Moves between points:
at | ^ + § * $ %
gez | giv fol nas vir pib tok
kub | mak kis tef ral saf ner
nas | fuv zis zet bev fuz lif
ner | bul mak tuz kub kis kug
rim | saf vin kab fuf kug ral
zaf | kot ped kub bul big taf
nim | fuf nel nol kab vok tef
fuf | vin kug lat nel ner rim
bev | zis fuz kap mub kop nas
nek | ton reg zud kam med kig
ped | vig lok kis big diz kot
reg | lev zul lud med zeg ton
kab | nel vok ton lat tov nim
vig | zet kap fev lok mov mer
kap | faz zez mep mov kur zet
big | lok diz saf fev mep ped
mov | zez kur zap toz muz kap
tov | kub ral zul tuz rim vok
zud | ret lud fiz tok giv nur
tuz | ral rim zeg tef fuf tov
mep | toz sen zaf zap mer diz
kug | zaf bul tov ner mak vin
taf | zap kot ner zaf ped san
zul | tef nim muv zeg kab lev
kig | nol ton nur nek reg muv
lat | vok tov reg zum tuz kab
tef | rim fuf lin nim nel tuz
bul | ped big ral mak fev zaf
fiz | gez vir muz lif fuv kop
pib | nek kam fuz nur ret fol
fol | kig nek zis pib kam giv
sez | bev mub lok zet faz muz
tok | lud giv lif gez fol zud
muv | lin nol pib kig ton fam
fev | diz mep vin san zap big
zez | fiz lif sen kur nas faz
lok | kap mov san diz toz vig
mub | fuz kop mov faz fiz bev
kam | reg med tok ret fam nek
mer | sez zet big vig kap sen
zap | sen mer bul kot vig mep
nol | lat zum kam ton lev lin
saf | san taf nel vin zaf kis
mak | big fev rim kis san bul
fuz | zud tok zez kop gez zis
nur | kam ret kop zud lud pib
ral | kis saf nim rim vin kub
zis | nur zud faz fuz tok fuv
lin | kab lat nek nol zum zeg
kis | fev san fuf saf taf mak
zet | mub faz diz kap zez sez
san | mep zap kug taf kot fev
sen | muz sez ped mer zet toz
lev | tuz tef fam zul nim zum
giv | muv kig fuv fol nek lud
kop | tok gez kur fiz vir fuz
med | zul zeg giv fam lin reg
zeg | nim kab kig lin lat zul
ton | zum lev ret reg zul nol
kur | lif nas mer muz bev zez
ret | med fam gez lud muv kam
fam | zeg lin fol muv nol med
diz | mov toz taf mep sen lok
muz | nas bev vig sez mub kur
zum | tov tuz med lev tef lat
faz | kop fiz toz zez lif mub
lif | vir fuv sez nas zis fiz
fuv | pib nur mub zis zud vir
vok | ner kub lev tov ral nel
nel | kug ner zum vok kub fuf
vin | taf zaf vok kug bul saf
kot | mer vig mak ped lok zap
toz | kur muz kot sen sez mov
lud | fam muv vir giv kig ret
vir | fol pib bev fuv nur gez

The rows follow the links: the fewer symbols apart two points are, the more alike their rows tend to be.

Some points and rows for them; each showing differs a little:
zum -> [  20  -69   -3  -34  -19   17   53   14  -59  -65   14   37   22   40  -83   42   88   54   10  -78  -24   50  -46  -52  -59   50  -21  -69   -1  -16   73  -80   45   50    6  -11  -55   14   88   51  -15 -109   18  -25]
sez -> [  38   58   -3  -41   31  129  -29   19   59   28   33  -29   41   76   87   10  -31   22  -41   33  -94   -4   27   68  -49  -92  -52   35   76  -19   11  -19   16   69   13   53   25   -4    5  -13   18   50  -51  -96]
mer -> [ -60   89    0  -55   10    6  -67  -30   20   22    1   13  -77   -9   25  -35 -105  -41   17   75  -15  -49    6   50   67   40  -60   27    2   27  -63   86  -41    0   15   90   30  -11   -2  -22   84   99   -8   44]
faz -> [  55   75  -26   23   29   15  -29    2  121    6  -26  -70   23   -5   61  -13  -45  -52  -62   52  -35  -33   91   14  -25 -112   52   46   58   -4   22   27   33   19   47   35   75  -38  -53  -48  -27   82  -61  -30]
kab -> [  59  -51   -1    5   40  -60   68  -17  -51  -62   30   12   29   13  -73   34   95   29   42  -67  -54   36  -26  -70  -42    6   19  -75   31  -21   71  -65   60   55   31    6  -82    5   80    9  -69  -81   12   -8]
zap -> [  18   68   72   86  114   44   36  -26  -34   18   44  -13   -8  -19   -6  -65 -116  -19   79   99  -52  -28  -37   29   86  -14  -61    6   74    4   42   55  -17   20   11   26  -42   40  -47  -39   -4   57    8  -17]
fev -> [  96    1   90   63   45   86   82  -39  -13  -60   79    9   29   41  -58  -15  -97   26   17   58   28   57  -47   81   28  -18  -14   65   -1   14   49  -15   -2  -34    6   50  -85  -27   21  -10   -6  -17  -28  -49]
toz -> [ -47   80    2 -101  -29   70  -77  -11   18   24   23   13  -52   35   45  -19  -98    0  -24   58  -25   -7   11   94   20   40  -78   43   -8    8  -71   37  -45   -1   -1  106   33  -17   21   17  101   76  -19   -1]
lif -> [ -22   61  -16  -46  -67   76   18   42   63   54  -72  -52  -11  -69   31  -56  -91  -18  -48   84   65    1   59   56  -39   -7   42   48  -45  -23   -8   20  -25  -51  -13   -8  110  -14  -90   37    9   -1  -35  -14]
lat -> [  43  -57   -4  -10   15  -21   64   -1  -52  -59   15   27   34   26  -81   37   98   44   20  -71  -48   45  -38  -74  -56   19   -6  -77   20  -20   76  -83   55   49   20   -4  -74   16   81   35  -55 -105   16  -24]
lin -> [ -61  -52  -43  -55  -95  -13  -34   25    8  -54  -23   55  -44  -12 -114   41   76    2  -36  -49   49   29   -5  -61   -3  103   -1  -34  -88   13   16  -33    7  -26   -4  -28   21   -4   45   63   54  -69   27   64]
bev -> [  33   73  -22   -7  -20   12  -21    8  109   26  -55  -70   -2  -51   43  -36  -86  -66  -63   81   35  -11   81   21  -17  -68   62   58   16   -7   -3   44   10  -21   31   23  103  -46  -83  -12   -6   40  -48  -11]
zet -> [   8   65   -9  -62    6  131  -47   30   36   10   40  -19   22   82   89    5  -34   25  -57   26  -71   -9    7   78  -40  -52  -71   32   55  -28    0   -8   -9   49    9   67   21    3    8   12   45   49  -38  -99]
nur -> [  19  -18  -59 -111  -39  -87  -64   -9   12   30  -64  -37  -15  -55   92   44   55   45  -28  -87    1   -2   75  -56  -62  -48   27   18  -31  -18  -81  -32   57  -30  -28  -36   66  -31   27   42  -35   33  -11  -13]
big -> [  86   13   88   78   69   92   77  -27  -34  -37   73   -4   32   13  -30  -43  -99   19   40   76    6   54  -49   70   45  -19  -30   47   26   -1   65   -7   -3  -14    4   30  -84   -1   -6  -18  -25   -6  -12  -63]
fiz -> [ -42   48  -17  -53  -86  107   25   55   38   63  -72  -35  -12  -65   40  -50  -81    3  -31   73   55   -8   43   47  -44    2   12   29  -52  -30   -9    4  -24  -36  -37  -15  100    8  -95   58   15  -10  -32  -38]

Each walk starts at a row. The symbols on each line, taken left to right, move it on to the next point.
Each answer is a row, close to the row of the point it stands for.
new walk
[  43   58  -12   -8   46  103  -29   25   64   15    8  -51   51   66   85   -6  -17   -2  -47   23  -92  -20   34   31  -50 -109  -29   35   85  -12   26    5   28   77   34   35   25  -18   -1  -32    4   64  -60  -96]
+ * § % * ^ § [ -57   86   -5  -80  -13   29  -77  -28   20   19   18   10  -71   15   32  -32 -106  -21   -1   64   -7  -29    6   76   43   42  -63   32   -6   19  -64   64  -48   -4    2  102   35   -8    7   -3   97   85   -7   27]
§ % % * ^ * [ -50   84    4  -16   32  -12  -62  -37   20   21    7   -8  -72  -16    7  -47 -120  -52   39   84  -22  -57   -2   27   89   37  -56   19   26   28  -52   87  -37   -3   28   70   20    6  -21  -29   63  106    0   46]
new walk
[ -33   90   11   17   68  -18  -37  -32    6   24    5   -4  -70  -29   12  -64 -118  -45   50   92  -36  -53  -11   20  100   15  -56   13   42   24  -25   90  -32    6   26   63    4    7  -40  -43   43  101    2   40]
§ + % + * $ [  -4   67  -10  -91  -20  130  -53   20   34   26   30   -3   -7   86   71    5  -53   35  -44   38  -58   -3    3  100  -39   -9  -87   32   31  -13  -31   -1  -27   27   -2   85   31    1   22   23   74   53  -32  -63]
^ § § % ^ $ * + [  50   79  -22   17   45   34  -32    4  106   11  -13  -69   37   18   71   -8  -33  -19  -46   36  -74  -26   67    6  -40 -125   25   44   70    4   22   24   36   40   57   28   55  -41  -36  -47  -39   65  -60  -46]
new walk
[ -23   87   31   46   85    5  -18  -37   -1   29    8   -4  -51  -34    3  -69 -119  -41   53   96  -50  -52  -31    8  103    3  -56   10   60   28   -5   87  -22   20   24   46  -15   19  -54  -45   31   85   -3   25]
* * % ^ * % $ + [  50   90  -27   13    7    3  -23    3  112   23  -48  -75   16  -34   55  -25  -63  -51  -66   66   -1  -21   77    4  -17  -93   58   50   37    3    2   45   21  -18   43   23   90  -47  -56  -35  -21   65  -63  -21]
* % § * § $ + [ -23   67   -4 -107  -23  114  -70   10   29   19   35    5  -34   58   60   -4  -57   21  -34   48  -38  -10    2  107   -9   27  -82   42    3  -11  -50   19  -36   24   -1   89   32   -4   17   27   98   62  -21  -44]
new walk
[ -31  -68  -19  -64  -79   31   28   18  -34  -65   -1   41   -7   31 -101   42   85   45  -11  -63   14   48  -25  -45  -53   93  -22  -50  -63   -1   37  -69   25    7  -14  -13  -22    0   77   86   23 -107   10    8]
% § $ + * [   0  -73  -12  -56  -56   29   41   22  -37  -64    7   42    1   28  -98   37   91   58    6  -64   -2   54  -36  -40  -48   74  -31  -60  -40  -10   56  -78   33   31   -4  -19  -33   14   85   72   -4 -112   11  -10]
§ $ * ^ + § § ^ [ -79  -50  -56  -24  -95  -44  -47   14   22  -35  -33   49  -58  -15 -107   26   64  -17  -23  -45   55   23    8  -86   24   96    3  -31  -86   29    7   -5    1  -40  -14  -36   37  -15   29   40   60  -43   33   92]
new walk
[  53   29   90   88   85   89   72  -20  -49   -8   60   -7   23    2  -24  -48 -105    8   54   86  -12   34  -51   60   61  -15  -55   27   43   -3   72    2  -14    6    7   21  -82   23  -24  -23  -12    8  -11  -54]
% + § § $ + $ [  -6   79   50   67   94   18   16  -31  -25   27   28  -15  -27  -29    5  -72 -111  -40   79   93  -51  -40  -33   21  106  -10  -61   11   67    9   13   72  -16   20   11   27  -25   26  -55  -49   11   68    3    5]
$ * * + ^ ^ § % [  60   76  -23   21   42   66  -26   17   89   18   12  -63   39   41   81    3  -19   -7  -48   31  -91  -25   49   14  -42 -121   -4   34   97  -11   22   14   40   64   43   29   33  -27  -19  -46  -18   64  -68  -73]
new walk
[ -91  -39  -64    0  -75  -73  -59    8   29  -23  -42   40  -47  -29  -92   22   73  -37  -35  -44   47   -5   21 -100   55   75   15  -43  -67   34    8    7    4  -28   -3  -57   56   -3   -7   19   61  -27   41  110]
§ * * § ^ § * [ -59   35   -8  -48  -71  118   22   60   17   69  -76  -27   -5  -60   57  -67  -66   28   -9   61   39   -7   22   46  -58   13    1    8  -44  -38  -17  -10  -19  -21  -60  -31   81   29  -99   69    2  -26  -19  -47]
§ $ § + + * [   6   67  -22  -33  -56   35   -7   23   88   33  -73  -56   -6  -59   35  -53  -95  -42  -64   81   55   -9   71   42  -27  -42   57   57  -27  -17  -10   26   -6  -35    3   16  117  -29  -87    7   -7   22  -40  -22]
new walk
[ -44  -61  -30  -58  -94    4   -1   27  -17  -58  -18   47  -27   14 -108   38   77   24  -24  -57   33   44  -13  -51  -25  103  -17  -38  -81   16   32  -56   13  -11  -15  -21    6   -5   68   77   42  -99   24   41]
+ * + + § [  65  -31   11   18   65 -109   57  -35  -42  -58   29    8   23    5  -80   30   77    6   45  -61  -34   32  -19  -56  -29   -2   37  -76   45   -3   64  -36   54   53   58   12  -78   -5   81  -19  -83  -58   11    4]
^ ^ + + % [  41   47   79   90  100   81   58  -24  -43    7   55   -8    7   -8  -17  -59 -120  -11   69   90  -30   -8  -59   38   73  -16  -54   16   69   -6   61   35  -16   18   13   21  -64   34  -41  -40  -16   27    1  -43]
new walk
[ -86  -42  -57   28  -51  -82  -61   17   21    0  -45   22  -43  -48  -73   12   76  -59  -25  -33   39   -8   16 -115   65   34   21  -38  -39   30   24   20   -5  -25   -3  -87   63   -3  -27   -3   43  -19   45  107]
+ * ^ $ * § % + [  72  -23    6   24   75 -157   58  -56  -39  -53   19    1   14   -9  -77   33   63  -23   44  -46  -15   34  -13  -57   -9   -1   72  -62   43   -3   55  -21   45   36   64   26  -64   -8   70  -35  -83  -57   15   42]
% $ § * + [  58  -16   10   19   71 -178   56  -57  -34  -57   27   11   16  -29  -70   34   40  -42   34  -26    7   28  -18  -32   10   27   88  -54   21   -4   30  -12   16   12   76   35  -64   -4   54  -42  -62  -49   28   69]
new walk
[ -74   17  -16  -53  -50  122   24   62  -14   88  -85  -25   -7  -44   84  -58  -19   56   15   12  -14  -28    9   -5  -72    5  -54  -29  -14  -46  -24   -7    2   19  -71  -56   65   51  -72   69   -9  -15  -12  -74]
% ^ * ^ + [ -83  -32  -45   62  -16  -82  -59   18    8   16  -42   14  -28  -59  -49   15   80  -71  -21  -24   21  -20   12 -120   67    4   26  -45  -18   19   37   25   -4  -20    8 -114   66   28  -60  -18   28   -4   53   86]
+ % ^ § * § $ [ -69  -27  -34   68   15  -72  -45   33   -3   37  -36   13   -4  -64  -23   23   92  -71  -28  -17   13    8    8 -101   85  -34   18  -40    4    1   67   11    1   -3   -6 -142   68   40  -78  -19    8  -17   71   60]
